Below is a small trained network, with its code and all its weights. Each question gives an input and a class and asks what happens when units are switched off, that is, made to give their printed mean instead of their output.

import numpy as np


def w(rows, s, z=0):
    codes = np.array(rows[::2]) - 128.0
    scale = np.full(codes.shape[1], s)
    scale[-1] = z or s
    return codes * scale


def f(y):
    return np.maximum(y, 0)


def log_softmax(a):
    a = a - a.max(-1, keepdims=True)
    return a - np.log(np.exp(a).sum(-1, keepdims=True))


def net(x, mask):
    res = np.array(x, float).reshape(1, 5) / 4 @ E
    y = f(res @ A[0][:, :-1].T + A[0][:, -1])
    res = res + np.where(mask, y, B[0][:, -1]) @ B[0][:, :-1]
    return log_softmax(res[-1] @ U[:, :-1].T + U[:, -1])


A, B = {}, {}
E = w([
[186,100,102,183,73,67,126],'x0',
[101,57,129,146,124,218,95],'x1',
[148,183,177,127,138,92,21],'x2',
[101,132,109,198,132,161,116],'x3',
[1,88,79,107,127,174,104],'x4',
],0.017)
A[0] = w([
[181,223,136,204,84,28,89,114],'N0',
[89,186,134,58,249,115,74,158],'N1',
[98,88,109,99,47,100,195,167],'N2',
[196,144,164,183,102,102,78,133],'N3',
[46,163,109,141,184,169,154,242],'N4',
[170,111,110,115,146,62,185,253],'N5',
[165,157,185,164,185,124,94,234],'N6',
[181,201,74,130,68,50,87,139],'N7',
],0.011,0.0045)
B[0] = w([
[145,126,78,200,101,23,163,251],'N0',
[60,203,254,103,47,118,143,230],'N1',
[58,73,143,117,224,149,200,191],'N2',
[174,56,183,191,113,126,53,198],'N3',
[59,190,114,204,97,193,177,219],'N4',
[222,96,170,117,187,93,216,212],'N5',
[217,81,149,150,38,140,85,192],'N6',
[126,113,103,70,107,28,154,226],'N7',
],0.01,0.02)
U = w([
[62,211,201,122,104,149,128,78],'0',
[53,75,32,162,127,209,89,252],'1',
[198,194,143,113,130,190,185,142],'2',
[159,123,118,137,139,22,135,24],'3',
[116,127,188,3,98,129,54,187],'4',
[142,103,154,99,239,136,194,126],'5',
[186,109,161,169,90,139,42,84],'6',
],0.013,0.0035)

Each question gives the input, the list of numbers given to net, and the class t.
The units are the neurons (one row each of A and B). Each row of codes is followed by its name. A weight is (code - 128) times the scale printed after its matrix; where a second scale follows, it is the last column's (A, B and U).
mask holds one flag per neuron, in row order. A switched-off neuron (its flag False) gives its mean, the last column of its row in B, instead of its output. The means were averaged over made-up inputs and are rounded, as every weight is.
A unit's drop is (log p(t) with every unit on - log p(t) with that unit switched off) / (log p(t) with every unit on - log p(t) with every unit switched off).
The circuit of an input: a set's keep is (log p(t) with only the set's units on - log p(t) with every unit switched off) / (log p(t) with every unit on - log p(t) with every unit switched off). Starting from all 8 units, units are removed one at a time, each time the one whose removal leaves the highest keep (on an exact tie, the one counted first), for as long as the keep stays at least 0.8.
circuit, biggest first: the units of the circuit, biggest drop first
top k neurons: the k neurons with the biggest drops, biggest first
drop of u: that unit's drop, to one decimal
input [-8,5,-1,2,7], class 0: circuit, biggest first : N1
input [-5,-4,-3,-3,-2], class 5: top 2 neurons : N5, N6
input [0,-5,-1,8,6], class 1: circuit, biggest first : N1, N5
input [3,-3,-2,-4,8], class 1: top 3 neurons : N5, N1, N7
input [-8,-6,2,-8,-2], class 0: top 2 neurons : N1, N3
input [-5,7,1,-6,-6], class 4: top 3 neurons : N0, N4, N3
input [0,6,2,-5,-1], class 4: top 3 neurons : N0, N4, N3
input [3,1,4,-7,3], class 4: top 3 neurons : N0, N5, N4
input [-7,8,-1,-8,-7], class 4: top 3 neurons : N4, N0, N5
input [1,1,6,0,-1], class 6: top 4 neurons : N3, N6, N5, N2
input [-2,8,3,1,2], class 1: top 2 neurons : N1, N5
input [8,1,-3,-7,0], class 5: top 2 neurons : N2, N5
input [-7,-3,-6,-6,-8], class 5: top 2 neurons : N5, N4
input [-3,-4,5,0,2], class 0: circuit, biggest first : N1
input [0,5,3,-4,-7], class 6: top 2 neurons : N3, N6
input [8,-3,-3,3,7], class 1: top 3 neurons : N5, N1, N7
input [0,-5,-8,-8,2], class 5: drop of N3 : 0.0
input [0,7,-2,-7,3], class 1: drop of N1 : 0.2
input [8,2,-6,6,-2], class 5: drop of N2 : 0.3
input [2,-4,-7,4,6], class 1: circuit, biggest first : N4
input [-3,5,5,3,8], class 0: drop of N1 : 0.4
